In the rows, zero is written as 128.
Each row has a class, written after it.
112 151 118 143 151  93 132  97 112 137 125  96 104 154 145 135 141 104 132 145 118 133 132 128 162 129  89  98 128 125 111 110 112 121 154 118 137 162  96 127 120 119 113 154 123 163 133 103  89 119 126 126 129 -> E
149 117  97 164 140  98 106 126 128 147 149 116 126 114 140 139 135 139  62 127  78 136 152 149 122 117 112 129 156 137 121 136 105 114 177 128 121 126  80 147 128 131 156 136 128 148 134 129 132 137 117 123 158 -> X
129 117 117 148 164 154 108 125 116 155 126 109 169 114 154 110 137 165 204 134 127 123 117 120 140 164 139  99 156 150 106 129 130 112 143 174 138 179  98  92 136 140 124 117  80 123 143 156 160 128  74 113 180 -> Y
100 132 122 164 132  83 150 114 136 125 144 127 118 161 136 158 163 122  84 133 103 119 141 120 156 116 134 105 122 142 136 143 125  81 143 117 125 123  71 144 110 137 143 146 127 110 141 163 159 119 130  91 126 -> N
129 142  82 138 147 143 128 104 125 127 146 110 133 145 122 134 125 157 105 138 117 116 139 104 119 127 115 138 117 135 123 133 162 112 124  88 126 148  86 129 133 135 118 122 115 107 126 139 134 125 124  83 140 -> V
 97 102 149 165 124 102  99 136 113  81 152 136 114 126 144  93 135 139 105 140 104 111 107  73 130 128 133 100 138 133 117 141 162  60 115 130  84 160 105 156 120 123 138 103  70 143 158 120 154 105 109 131 126 -> L
111 122 105 111 133 101  90 105 145 168 141 116 123 148 131 153  96 127 121 140 123 136 116 112 116 122  83 122 144 121 115 120 113 116 143 169 136 116  93 155 138 114 122 153 126 131 148 120  94 139 112 139 121 -> Q
133  95 154 137 169 208 123 146  70  93 139  55 138 120  90 112 160 141 163 157 143 136 127 137  71 145 154  60 139 182 169  96 127  71 124  44 155  98  67 110  96 185 175 140 143 128 110 129 196  99 147 112 139 -> N
153 144 127 157 124 135 122  97 135 178 118 123 101 133 142  98 135 130 109 134 116 174 102 133 105 131 148 140 137 114 144 165  92 130 155 187 123 164 175 104 137 122 117 127 126 157  79 128 115 109 165 116 123 -> J
111  86 140 108 177  97 161 140  83 142 154  85 136 136 138  77 139 142 142 128 124 120 127 107 108 117 151 145 130 124 138 107 130 123 135 164 143 118  96 138 148 155 139 137  76 162 163 130 128 110 127 121 119 -> H
118 127 133 152 129  71  58 154  90 141 120 173 113 141 116 138 104 131  93 149 152 132 153 130 149 130 154 143 161 118 142 165 116 150 124 171 129 119 107 119 147 127 155 136 119 118 109 142 171 106 145 142 141 -> E
164 135 100 122 139  81 143 129 137 169 106  68  78  92 138 106 111 160 144 155 109 133 150 187  98 161  82 109 160 140 165 122 106 132 160 110  85 131 169 120 133 150 106 117 114 131 111 136 115 124 119  99 181 -> G
 94 142  98 169 120 178 147 101 123 108 128 104 155 141 133 153 120 144 177 138 117 120 123 103 123 105 147 115  68 131 104 143 112  99  88 139  99 193 120 124  90 136 120 138 130 138 107 122  96 140  95 101 130 -> J
107  94 160 162 114 147 176 140 105  84 142 111 109  71 157 152 119 129 154 113 140 120 102 107 125 130 110  89 109 102  98 127 114 101  98 167  95 122 152 143 137 141 176 132 120 145 129 150 143 157 135 163 150 -> F
137 123 123 160 147  82 138 120 103 176  92 152 113 179 130 114  89 105  72  78 106 148 104 136 147 135 120 108 116 130 131 151  74 101 157 124 154  85 130 144 123  81 145 125 178  88 123 160 123 173 157 126 117 -> X
136 102 132 134 124 164 131 129 120 103 147 137 135 135 159 144 124 134 150 113 119 136 137 165 155 157 109 137 124 145  97 146 123 132  93 138 107  98  89 180 126 139 130 123 110  61 148 125 131 127 151 157 103 -> L
129  95 115 141 158 129 193 113 120 136 134  93 144 185 133 123 114  85 102 151 135 113 114 123 126 158 116 151  83  96 156 129 139 120 150 145 135 133  92 110 132 129 143 149 140 112 139 135  88 134 125 176 156 -> F
117 126 139 149 101 145 142 132 120 156 152 102 112 177 150 110 154  70 106 160 117 129 142 120 139 159 148 145 124 136 191 121 131 116 164 123  65 114 113 168 104 121 115 145 118 125 125 135 168  97 128 150 124 -> N
105 146 130 109 158 122 158 162 123 186 126  79 156 139  76 120 157 119 151 144 137 132 169 101 139  92 190 131 136 152 178 133 144 149 142 130 127 168 119 128 113 133 102 135 155 153 136 122 124 115 137 100  95 -> J
127 113  99 139 158  90 120 116 121 137 162  93  86 115 122  98 194 138 195  95 129 124 138 114 148 122 130 123 133 144 120 158 125 154 147 164 112 145 125 104 154 135  92 123 121 136 147 124 110 170 106 117 157 -> H
 97 164 157 104 130 150 130 122 123 125 100  71 147 143 110 115  97 137 134 172 126 113 153 118 104 114  52 148 151 135  93 176 107 134 151 107 196 158  67  89 134 119 110  93 143 139 136 151 147 128 109 135 121 -> E
138 111 136  81 135 172 119 100  88 102 151 148 121 101 108 116 153 152 186 129 112 158 132 123 140 143 106  72 146 143  98 153  96 152 190 147  77 171 105 123 149 140 125 129 101 126 113 186  77 122  92 152 145 -> Q
154  94 121 109 129 102 102 111 104 140 128 176 133 100 101 134  80 101 116 124 136 130 140 137 102 135 153 173 157 123 153 141 104 167 139  99 143  90 140 116 145 117 115 112  88  95 118 146 138 139 140 136 116 -> N
136 119 143 116 144 158 144 142 139 127 154 126 141 119 129  91 129 147 129 119 135 104 164 120 112 135 154 137 132 178 130 130 170 119 130  88  95 148 116 136 118 146 143 128  80 121 172 116 145 110 151 101 135 -> G
133 100 163  92 115 164  81 120 144 160 139 128 111 122 110 118 113 140  97 152 142  98 116 121 103 130 173 214 180  74 104 117 152 116 154 125 150 123 150  84 171 146  94 119 151 188 121 129 166 134 127 134 131 -> S
172 148 149  85 120 164 145 137 126 110  61 127  99 156 141 180 174 120  99 107 215 125 132 113 143  84 115 191 164  96 171 121 144 165  97 115  84 151 191 145 119 138 133 108 139 177 140  98 152  65 190 112 113 -> Q
130 106 118  85 144 117  56 170 136 125 167 100 162 113 120 114 117 147 182 161 155 125 157 100 140 115 132 139 116 125 101 121 183 144  88 130 164 127 117 102 120 148 111 122 132 111 112 119  57 104 123 108  88 -> V
165  90 132 142  96 165 164 128 141 101 115 106 151  63 171 132 155 106  40  87 156 109  81  45 112 151 135 118 206 131 131 114 137  99 172 190 135 150 189 150 107 107 137 143 145 183 118 116 152  80 128  99  91 -> U
108 135  85 101 111 173 164 151 108 101 146 108 136 128 147  92 158  98 114 102 126 125 129 128 139 154 159  84 170 148 179 126 119 120 115 164  89  89 149 137 173 131 145 124 145  97 116 150 144 110 151 139 100 -> Y
124  99 103 174 133 138  88 148 122 107 160 134 146 100 129 140 107 129  98 162  93 121 142 109 113 157 131 166 140 153  95 132 124 118 192 109 119 159  94 134  97 108 136 136 113 121 138 118 159 129 124  97 129 -> X
140  44 147 114 100 142  88 116 149 118 137 131 159 116 114 113 118 124  70 156 171  83  63 103 166 125 174 193  87 123  72 138 164 105 134 137 142 137 108  78  91 102  92 121 141  56 134 141  70 194 111 133 102 -> J
102 127 148 147 105 148 147 141 143 149 164  58 135 138 137 137 166  99 121 157 122 108 139 129 100 158 147 143  97 122 155 126 110 126 173 129  97 122 111 147  99 125 117 150 138 136 141  85 166 125 122 144 129 -> N
187 113 160 154 139  93  99  91  41 181 180 109  93 158 122  57  73  73  56 161 159 135 145 108 167 186 122 117  98 124 128 129 146 133 113 136 115 180  98  82  77  97 135 155 164 154  69 119 111 164 103 138 141 -> U
 97 122 116 165 153  78 175 108 162 134 127  88 123  92 108 145 123 140 194 122 149 134 157 117 138 120 131  76 155 121 141 141 109 124 125 142 144 114 104  74 131 151 140 134 109 186 133 145 156 148 140 110 168 -> Y
 89 118 128 148 128 126  98 120 133 112 135  85 133 104 148 133 139 120 156 147 113 119 134 107 120 143  95  95 137 144  99 106 106 138 164 128  84 119  91 154 135 134 115 123 132 115 155  93 121 136 113  85 149 -> V
155 128 111 191 146 163 108 119 136 118 128 169 118 131 150 106 187 162 169 130 125 130 116 127 128 155 182 109 112  86 135 156 120 122 189  96 114 100 130 106 149 143 140 120 115 117 113  88 148  88  79 165 164 -> S
124 167 120 149 128 127 160 111 141 136 118 140 156 131 140 105 140 156 131 136 113 139 134 151 165 125 151 119 105 122 134  90 105 146 137 116  87 181 124 108 119 123 127 128  92 139 138 123 124  65 106 109 151 -> Y
138  83 110 158 121 170 129 143 110 165 106 132 166 120 165  99 126  86  92  89 125 107 130 129 128 146 170 154 138  83 152 152 128 122 127 163 130  90 179 151 163 111 153 147 119 107 127 129  99  84 107 110 107 -> H
131  77 146 176 125 122  95 176 116 110 107 141 114  96 122 114  88 157 144 185 132 125 117 134 142 152 142  81 179 169 147 184  85  84 183 143 133 185 102 143  86 117 161 132 154 123 145 153 114 119 162 157  92 -> X
113 141 138 121 101 150 122 127 119 118 125  85 109 154 170  90 147 110  82  80 142  91 109  90 105 109 106 156 114  90 147 130 104 124  81 149 117 115 146 102 137 143 143 113 114 120 135 150 138  96 131 130 116 -> V
116  97 139 120  95 116 146 105 132  90 128 114 145 115 152 149  84 111  91  71 130 103 134 124 117 134 113 155 135 103 132 149 127  98  61 133 111 122 194 127 110 114 113  85  91 176 126  89 135  89 185 110 112 -> L
141 123 134 156 155 157 128 167  76 111 128 111 105 125 160 110 119 120 191 111 161 158 152 146 126 131 132 164 137 114 147 140 114 126  55 154 114 146 121 135 163  87 160 147  95 117 141 123  96 122 145 140 113 -> U
127 108 121 111 175 125 137 127 101 137 124 110  97 178 145 134 113  83 114 151 127 128 145 117 155 128 137 111 167 133 155 143 142 112 148 109 124 116 105 131 144 134 152 153 155 153 163 124 114 129 116  84 142 -> H
116 130 131 156 141 132  53 134 121 140 150 136 124 142 144  70  57 125 167 119  90 123 145 108  59 132  99 176 153 172  98 111 132 110  95 137 130 110 144 147 127 147 123 117 109 131 124 144 145 115 116 118 151 -> G
142 118 154 150 124  83 124 148  98 104 150 138 140 153 145 108 103 119 123 137 133 120 133 116 107 131 133 180 163 151 143 141 129 143 127 109  95 110 193 137 143 126 120 121 110 175 119 118 110  94 104 158 108 -> G
145 119  77 116 124  95 115  94 121 193  95 100 109 112 121 113 134 144  96 166 137 126  85 136 166 107 152 127 107 110 116 101  81 136 138 146 108 116 111 125 145  74 117 135 105  56 139 118 123 182 116  70 118 -> J
164 133  93 117 128 136 103 150 136 158  91 140 123 121 102 145 122  89  87 106 153 170 158 136  93 126 130 149 225 151 140 113 107 128 137 165 107 110 156 111 159 110 138 131 160 104  97 110 134 120  79  85 108 -> Y
 98 139 135 154 114 145 113 139 123  91 110 148 132  86 140 115 131 140 138 114 147 116 112 119 139 119 149 101 123  93 128 105 126 121  97 127 142  91 122 135 128 115 133 130  99 124 126 123 117 132  80 129 136 -> V
137 133 124 152 131 168 109 115 149 126 102 132 155 104 146  99  77 130 108 188 134 123 160 152 118 155 100 128 163 156  98 168 139  93 133 171 197 175 115 137  91 130 114 139 130 153  80 171  92 130 114 101 126 -> J
124 105 105 131 123 165 145 121  92 138 159  96 126 135 139 180 135 122 136  95  85 143 102 102 124 151 146 140 121 126 163 167  97 125 143 201 131 125  89 128 122 111 125 124 145 106 125  98 152 144 158 146 125 -> E
124 101 108 150 131  96  94 110 143 107 136 114 143 171 165 127 136 120 132 174 136 115  85 124 136 137 122 183 144 129 132 112 131 117 132 128 141 110 116 142 139  89 114 133 100 138 148  95 103 128 128 135 131 -> V
125 101 134 180 132 142 141 149 118 119 164 120 131 110 140 163 115 148 137 133 118 144 138 140 103 162 127 141 136 139 139 160 123 116 148 151 141 130  93 151 119 120 151 145 120 136 128 121 159 121 169 152 116 -> X
123 108 118 125 121 108 137 140 149 186 111 138 149 160 137 163  42 124 126 147 131 135 152 114 116 136 118 166 166 122 123 149  92 102 110 147 149 147 116 128 116  97 136 163  93 148 116 205 133 114 134 129  92 -> U
 98 105 122 163 113  63 101 141 135  89 107 154 128 143 130 100 179 109 214 138 154 130 105 109 148  96 140 117 118 156 135 132 111 131 110 127  82 131 153 134  89 150 151  96 127 111 127 117 104 132 148 153 106 -> Q
152  99 168 132 108 104 150 146  91 136 115 157 131 114 135  73 175 111 130 123 166 156 132 104 125 107 154 161 211 171  92 118 136 108  93 212  76 161  99 171 121 127 171  67 119 110 116  97 180 112 169 134  47 -> U
 83 118 126 135 158  88 102 146 119 118 169 135 142 182 170 124 129  93 106 159 120 119 153 131 127 164 142 132 128 143 125 123 168 119 154  96  92 110 112 153 142 132 101 132  94 153 160  60 102 107 117 108 126 -> H
129 134 118 137 142 143 135 134  57  73 120 136 115 123 116  82 122 107 110 106 144 117 138 147 132 128 151 124 120 100 107 119 137 122  73 113 119 110 133 140 146 134 158 133 135  67 126  95  95 122  76 110  97 -> L
131  99 127 143 126 111 133  92 136 145 163  97 134 119 120 123 185 112 116 142  92 123 124 120 162 131 128 111 159 119 145 128 136 103 108 140 119 137  59  79 161 119 144  99 113 159 123 150 175 142 139 141 147 -> Y
154 103 121 165 130 127 117  99 135 125 142 134 138 147 132 105  85 121 112  97 149 132 101 124 114 189 111 144 107 101 102 127 155 117  86 168 168  73 142 135 158 122 129 141 132 104 107 140 146 126  95 159 132 -> L
165 105 113 116 132 148 122 113 144 204 199  92 178  94 105  80 134 134 174 133 102 161  84  51  75 169 149  89  85 154 103 109 187 146 184 109  95 177 149 109 158 134 108 112 116 122 113 103 103 184  52 144 109 -> V
 95 111 149 130  73 141  55 105  85 157 120 150 153  96  96 132  86 165 150 114 151 118 124  96 140 111 140 111 115 108 159 145  77 151 122 162  64 148 129 111  66  92  89  86  72 158  99 108 156 108 119 162 178 -> Q
122 122  92 144 123 148 106 146  90 100 144 129 134 100 153 142 148 129 136 112 161 146 129 131 147 125  97 100 134 143 179 124 149 140  75 145  83 129 122 171 159 119 136 129  93 107 135 109  92 121 157 166 103 -> Q
104 111 141 130 126 155  91 114 129 139 123 130 143 136 122 137  87 141 149 126 132  99 153 100 128 125 126 112 131 143 100 155 161  96  93 129 147 159 102 151  62 148 112 124 120 129 129 123 154 128 149  96 145 -> L
107 119  99 136 123 110 160 129 117  93 143 110 142 135 120  93 104 118 163 148 110 140 150 155 147 131 151 129 106 132 111 119 126 131 112 147  95 113 136 167 116 140 141 149 152 102 124 111  82 131  97 107 121 -> L
158 107 125  82 100 213 139 104 114 123 103  93 151 122 108 166 125 223  77 142 183  83 149  99  95 108 134 124  75  71  82 130 136  81  99  99 143 132 118 123 126 141 111 139 137 126  87  88 120  80 126  37  72 -> S
117  76 154  96 128 115  98 128 126 136 157 105 144 146 147 102 113 118 111 139 125 101 114 121 112 152 141  96 128 160 116 108 111 106 116 144 129 140  74 137 115 144 153 155 145 122 157 131 109 142 166 124 119 -> U
 90 134 137 127 123 103 138 136 163 100 139 141 148 173 138 114 160  96 116 127 121  97 113  96 129 127 160 153 149 142 136 131 133 128 143 137 161  92 121 143 121 133 133 133 152 154 146 148 148 147 114 144 124 -> V
138 122 141 101 112 149 128 134 136 167 112 117 155 128 131  93 101 107 113 120 111 115 100  93 122 100 175 123  84 125 134 144 100 153 200  89  89 122 222 149  98  90 130 134 171  82 134 126  80  97  96 113 135 -> J
139  79 164 127 130 102 104 123 128 114 160 156 114  89 148 142  96  99 180 187 110 121 103 167 116 152 139 132 143 132 129 141 118 120 144  88 183  89  97 141  87 113 158 122 116  74 144 100 125 146 142 182 120 -> N
157 154 121 127 112 164 125 113 142  96 127 150 135 111 145 155 142 187  40  60 132 108 133 128 109  98 125  96 146 124  60 104  70 128 105 127 136  91 123 194 142 170 120 164 166 193 111 152 106 136 130 153 109 -> U
115  89 127 119 158 153 139 135 132 119 126 119 160 180 166 151 132  96 133 132 106 121 136 136 137 165 133 118 115 132 145 139 112 129 139 129 133  84  81 151 110 158 120 121 152 144 148  95 110 125 164 142 128 -> H
118 118  98 141  94 139  99 141 125 111 111 115 153 128 150 167 137 122 123 125 167 124 120  98 143 114  79 145 157 137 140 149 132 140 125 153  91 115 138 146 123 122 105 108 123 109 121 130 111 122  97 154 110 -> Q
125 125 110 128 130 130 158 129  86 141 118 106 120 129 142 148 125 104 109  94  86 146 114 120 114 132 134 113 117 118 164 123  79 141 132 126 119  84  96 125 164 140 159 138 112  91 145 141 143 156  95 115 120 -> E
150 134 117 159 124 162 102 155  97  74  92  65 162 127 142 102 189 124  68 137  91 103 111 159 123 153 141 161  97  98 126 106 118 102 156 189 154 152 149 148 124  94 148 145 235 100 106  71  83  66  38  59 167 -> E
146 134  87  76 115 193 115  83 131  77 148  68 130 144 157 146 126 172 140 159 113 110 113  53 178 151  92 116 111 100  62 117 134 124 151 185 155 151 138 119 144 138 104 159 147 184  95 202 141  51 111  57 141 -> E
132 116 148 199 114  82  77  81  94 158 168 126 105 109 130  92 137 145 132 127 145 119 131  92 212 132 143  68 182 125 101 152 115 110 129 140 120  78  68 136 124  80 119 112 122 161 119 121 183 101 127 148 133 -> U
115 111 116  98 106 137 109 130 128 145 143 160 164 153 136 112  72  99 168 105 129 123 191 136 146 138 176 162 160 166 116 163  96 132 114 223 158  79 135 147  68 102 116 145 148 108  98 133 106 146 111  84 128 -> Y
152 106 108  74 130  99 120 126 159 158 134  81 111 101 122 146  89 190 121 132 111 117  97 133  89 123 101 162  90 127  97 134  70 135 140 167 159  95 135 133 113 112 105 116 140  64 128 159 138 146 147 115 133 -> J
126 109 133 124 110 162 115  79 103 110 141 146 156 101 119  85 117 181 173 150 148 133 134  97 145 135 116  96 141 162  86 148 114 117 157 160 109 174 105  90 122 113 127  84 104 122 103 120 174  91 115 105 143 -> S
108 130 122 117 126 110 135 139 161 113 129 104 129 154 145 171 124  89  83 153 144 104 164 123 118 136 110 146 116 117 167 131  98 140 157  99 123  87  97 147 109 116 116 149 107 137 162 105 140 114 149 133 125 -> N
106 131 108 157 100  88 110 107 109 125  93 180 165 122 134  91 119 131  79 168 101 133 108 105 171 107 123 113 162 141 137 147  92 125 153 169 119 119  95 140 117  56 112  78 107 117  98 139 151 167 117 132 153 -> Y
113  93 132 109 141 128  94 129 113 132 105 113 132 121 126 159 172 122 107 140 153  86 148 116 117 135 106 122 234 156 141  95 120 104 156 137 145 116  70 168 129 103  72 149  82 142 142 122 137 107 119 113 119 -> Y
129 129 135 151 125 148 171 143 125 163 155  77 146 126 139  93 156 144 131 142 142 146 143 138 140 125 145 138  91 108 148 147 135 143 149 212 113 140  96 127 106 112 138 148 146 105 109 101 108 131 128 154 156 -> Y
138 103 112  75 126 170 242 101 101 104 120 113 154 119 109 107 137  51 111  81 134 124 124 120 138 156 175 137 151 105 170 121 154  94 148 170  91 154 208 125 149  97 139 106 148 161  96 165 127 124 122 138 140 -> N
140 128  95 115 141 150  27 137 175  96  75 206 121 162 137 130 147 124 116 179 156 112 112  58 139 154 139 113 157 104  93 124 164 106 142 141 116 177  97 140 134 137  84  99 115 139 122 111  92 128 125 120 101 -> V
156 146 122 126 130 123 112 126 156 122  73 180  98  93 136 135 137 136 191  93 127 148 114  93 147  81 100 124 150 104 123 112  79 148  90 130 168 121 137 131 117  99 130 109  88 132 127 167 108 133  93 142 107 -> V
122 139 103 155 124 106  90 143 115 179 109 139 151 128 120 116 136 123 125  84 115 134 140 108 132  85 173 131 182 140 140 135 106 141 169 153 132  99 154 169 169 105 131 159 127 120 146 128 105 100  52 119 119 -> E
107  91 141 165 141 113 114 133  98 106 168 101 130 159 119  88  72 124 119 155 101 124 129 126 127 146 139 154  97 141 130 134 120 107 121 135 133 114  82 156  81 136 122 150 145 113 146 105 100 122 140 142 114 -> L
102 119 131 160 176  72  91 159  94  85 146 138 125 200 140 100 143 110 116 142  86 102 118 124  97 130 124 131 133 134  91 127 123  38  66 147 133 134  76 179 119 137 180 100 130 144 144  99 160 144 108 194 121 -> L
129 118  94 157 149 114 132 136 134 112 135  89 117 151 130 122 103  75  91 150 168 126 141 128 139 161 104 166 134 118 131 161 159 123 154 166 117 136 153  97 124 134 102 130 194  88  87 134  65  89 128 151 116 -> J
118 108 146  93 101 106  79 156 156 161 132  98 129  85 137 126 122 169 138 157 139 132 157 115 119  97 105 118 143 113 159 146 156 142 133 121 110  79 127 161 133 145 110 107  79 163 132 151 127 124 153 127 141 -> Q
142 111 156 123 136  70 130 135 130 145 164  82  81 145 131 103 109  94 120 146 149 127 149 177  78 127 103 219 138 138 145 140 120 144 142 124 177  65 161 100 102 102 159 149 135 103 125 108 142 127 137 122 184 -> F
167 124 111 174 126 113 165  97 148 114 152 119 112 155 176 119 125  96 154 159 110 142 107 130 162 147 102 166 115  79 138 142 112 138 106 171 135 135 155  97 164 116 185 131 122 155 127 154 127  67 122 170 141 -> F
111 154 126 122 115 154 104 167 107 144 117 139 131 105 146 129  65 144 167 136 117 151 186 142 116 136 145 179 163 124 167 124  95 173 135 190 130 119 140 166 107 136 112 147  73 171 111 148 158  69 120 131 156 -> E
120 114 147 104 140 110 113 127 130 139 127 147 145 149  82 125 142 143 134 141  98 113 149 123 132 138 143 106 121 163 131 121 124 126 129  82 138 147  66 136 120 145 112 126 144 109 132 179 118 145 110  90 113 -> V
148 178 131  73 147 125 129 103 132 168 131 187  87 162 141 126 107 135  53 152 153 124  73  96 137 116 135 161  91  71  63 102 101 218 182  81 132 139 148 107 153 122 125 154 112 119 162 107 152 141 139 151 104 -> H
115 109 112 155 141  95  42 127 122 132 160 152 142 178 114 119 117 100  93 173  97 107 141 132 155 121 137 186 140 149 115 153 141 135 120  71 146 136  95 139 126  96 110 147 119 105 152 115 114 142 149 132 114 -> L
101 158 144 153 112  92 128 149 154 148 163 125 115 145 154 113 132 120 110 142 130 120 142 148 102 135 145 154 160 163 146 136 132 114 106 118 123 143 102 156 118 104 132 130 111 162 160  86 167 157 149 160 119 -> U
152 146 152 140 130 113 118 107 138 142 153 192 120 132 129 117 150 150 110 126 116 107 158 180 148 143 142 147 159 147 151 150 167 149  73  86 165  84  50 125 140 155 130  98  85 110 141 136 185 136 150 159 132 -> G
144 135 104 118 115 101  15 144 146 208 124  61 105 104 138  88 163 136 143 130 113 135  97 169  60 116 129 144 147 139 137 107  66 136 104 185 120 126 154  93 129 141 107  83 139  94 110  57 136 135 124 129 135 -> J
123 143 103  94 126 114  94  92 137 164 138 125 111 139 154  81  97 119 180 109 162 136 123 155 168 155 116 105 162 154 116 163 137 132 152 156 120 130 193  99 130 120 106 113 115 130 126 159 100 155 123 122 177 -> Q
163 156  97 143 105  83  60 153 177 183 177  88 136  99 130  88 162 219  79 108 114  96 100 111  66 110 139 159  46 135  83 155 131 144  67 183 175 112 178 146 158 152 137 105 179  68 104 140 190 140 156 105  99 -> J
119 134 119 159 101 171 130 134 111  60 117 126 170 110 195 131  97 128 109 137 183 132 113 115 164 132 115 118  88 146 124 120  96 156 134  98 141  56 182 155  63  72  90 129  92 135 126  25  85 116 181 104 110 -> F
107  98 164 171 100  82 134 113 137 119 155  58 107  83 107  57 151 156 103 209 135 102  88 114 114 105 147 108 107 119 139 146 129  94 170 130  80 164 121 108 121 108 152 115 122 155 130 115 139 121 113 155 159 -> J
